Below is a small trained network, with its code and all its weights. Each question gives an input and a class and asks what happens when units are switched off, that is, made to give their printed mean instead of their output.

import numpy as np


def w(rows, s, z=0):
    codes = np.array(rows[::2]) - 128.0
    scale = np.full(codes.shape[1], s)
    scale[-1] = z or s
    return codes * scale


def f(y):
    return np.maximum(y, 0)


def log_softmax(a):
    a = a - a.max(-1, keepdims=True)
    return a - np.log(np.exp(a).sum(-1, keepdims=True))


def net(x, mask):
    res = np.array(x, float).reshape(1, 4) / 4 @ E
    y = f(res @ A[0][:, :-1].T + A[0][:, -1])
    res = res + np.where(mask, y, B[0][:, -1]) @ B[0][:, :-1]
    return log_softmax(res[-1] @ U[:, :-1].T + U[:, -1])


A, B = {}, {}
E = w([
[100,95,69,43,111,205],'x0',
[98,181,48,110,159,77],'x1',
[208,151,124,102,18,87],'x2',
[10,92,116,201,72,91],'x3',
],0.013)
A[0] = w([
[166,170,200,183,97,93,174],'N0',
[136,108,195,162,96,209,82],'N1',
[76,208,87,88,137,85,112],'N2',
[89,118,193,130,188,150,103],'N3',
[65,66,142,96,202,171,137],'N4',
[122,198,34,104,164,86,108],'N5',
[88,58,108,150,56,92,56],'N6',
[143,172,158,181,161,87,126],'N7',
[224,161,184,107,193,125,126],'N8',
[189,217,99,71,192,99,83],'N9',
[85,146,142,208,78,175,96],'N10',
[205,145,170,119,168,163,94],'N11',
[59,90,115,171,110,47,103],'N12',
[108,183,17,113,143,69,85],'N13',
[160,113,125,112,52,81,76],'N14',
[141,77,43,123,78,204,220],'N15',
[135,56,216,125,73,227,152],'N16',
[192,125,107,110,35,96,91],'N17',
[110,115,57,88,158,97,166],'N18',
[198,130,129,114,166,153,73],'N19',
[136,148,123,21,144,140,110],'N20',
[170,131,178,111,144,164,68],'N21',
[173,138,157,136,29,60,66],'N22',
[85,79,65,110,88,172,223],'N23',
[107,19,76,133,84,83,126],'N24',
[113,141,146,207,134,62,144],'N25',
[187,174,169,254,174,75,253],'N26',
[112,105,158,161,204,131,93],'N27',
[121,91,227,89,110,132,111],'N28',
[150,163,151,76,47,128,117],'N29',
[72,154,111,149,86,80,72],'N30',
[118,164,110,182,219,143,125],'N31',
],0.011,0.0043)
B[0] = w([
[178,97,106,77,136,82,207],'N0',
[134,123,241,233,30,117,170],'N1',
[123,98,193,209,94,75,178],'N2',
[48,221,106,50,91,63,173],'N3',
[88,190,67,81,90,52,202],'N4',
[98,52,207,201,34,107,189],'N5',
[35,122,112,132,187,210,184],'N6',
[172,70,99,95,102,133,186],'N7',
[90,91,79,160,157,180,206],'N8',
[40,82,143,141,165,194,198],'N9',
[93,123,150,157,198,203,177],'N10',
[58,90,102,154,158,190,183],'N11',
[108,111,99,147,170,192,205],'N12',
[85,105,214,220,35,65,190],'N13',
[63,254,110,113,128,132,176],'N14',
[245,73,57,44,134,78,190],'N15',
[118,75,228,168,53,24,199],'N16',
[39,204,107,89,116,105,192],'N17',
[155,118,144,121,63,92,174],'N18',
[78,138,152,133,167,156,170],'N19',
[153,92,136,110,120,179,174],'N20',
[42,86,105,163,131,151,162],'N21',
[45,147,105,76,118,104,203],'N22',
[226,79,55,97,160,125,196],'N23',
[94,82,88,146,190,186,179],'N24',
[163,68,59,96,142,138,202],'N25',
[196,46,58,79,98,94,248],'N26',
[47,237,81,34,78,95,175],'N27',
[115,103,153,189,92,98,163],'N28',
[94,178,105,72,106,118,177],'N29',
[83,91,135,107,158,158,179],'N30',
[73,139,124,70,89,61,190],'N31',
],0.0067,0.018)
U = w([
[56,247,114,68,103,102,104],'0',
[106,107,207,197,79,97,116],'1',
[70,104,123,140,184,226,112],'2',
[173,87,89,71,126,115,98],'3',
[134,131,120,109,135,117,252],'4',
[135,197,171,158,174,154,89],'5',
[170,190,175,172,188,164,89],'6',
[189,185,176,167,202,136,88],'7',
],0.015,0.013)

Each question gives the input, the list of numbers given to net, and the class t.
The units are the neurons (one row each of A and B). Each row of codes is followed by its name. A weight is (code - 128) times the scale printed after its matrix; where a second scale follows, it is the last column's (A, B and U).
mask holds one flag per neuron, in row order. A switched-off neuron (its flag False) gives its mean, the last column of its row in B, instead of its output. The means were averaged over made-up inputs and are rounded, as every weight is.
A unit's drop is (log p(t) with every unit on - log p(t) with that unit switched off) / (log p(t) with every unit on - log p(t) with every unit switched off).
The circuit of an input: a set's keep is (log p(t) with only the set's units on - log p(t) with every unit switched off) / (log p(t) with every unit on - log p(t) with every unit switched off). Starting from the 12 units with the biggest drops (on a tie, the unit counted first), units are removed one at a time, each time the one whose removal leaves the highest keep (on an exact tie, the one counted first), for as long as the keep stays at least 0.8.
units of the circuit, in order: the units of the circuit, biggest drop first
unit that matters most: the unit with the biggest drop
k most important neurons: the k neurons with the biggest drops, biggest first
drop of u: that unit's drop, to one decimal
input [0,-6,5,8], class 2: units of the circuit, in order : [N6]
input [7,-1,-6,-3], class 3: 4 most important neurons : [N15 N23 N17 N14]
input [-8,4,0,7], class 3: 2 most important neurons : [N26 N25]
input [-8,-7,-1,-2], class 3: 3 most important neurons : [N26 N0 N13]
input [8,8,5,-1], class 1: units of the circuit, in order : [N13 N5]
input [-8,8,7,-1], class 1: 3 most important neurons : [N13 N5 N2]
input [-6,2,4,-7], class 2: units of the circuit, in order : [N9 N8]
input [0,6,-5,-5], class 1: units of the circuit, in order : [N5 N13]
input [7,-7,-4,2], class 1: 3 most important neurons : [N16 N1 N26]
input [-6,8,-7,-6], class 1: 3 most important neurons : [N5 N13 N2]
input [-8,1,8,7], class 0: 2 most important neurons : [N14 N22]
input [-5,-6,-1,-5], class 1: 2 most important neurons : [N1 N16]
input [7,-8,-1,-6], class 1: 2 most important neurons : [N16 N1]
input [-8,-1,-5,0], class 3: units of the circuit, in order : [N26]
input [-6,-8,-4,-7], class 1: 2 most important neurons : [N16 N1]
input [7,3,7,8], class 2: 2 most important neurons : [N24 N6]
input [5,-7,-6,3], class 1: 2 most important neurons : [N16 N1]
input [-7,-2,-7,0], class 0: 2 most important neurons : [N27 N3]
input [-8,-6,0,0], class 3: drop of N26 : 0.6
input [6,-6,4,-7], class 2: unit that matters most : N11
input [-5,-6,5,-7], class 2: drop of N21 : 0.1
input [-3,-5,-7,1], class 0: drop of N27 : 0.1
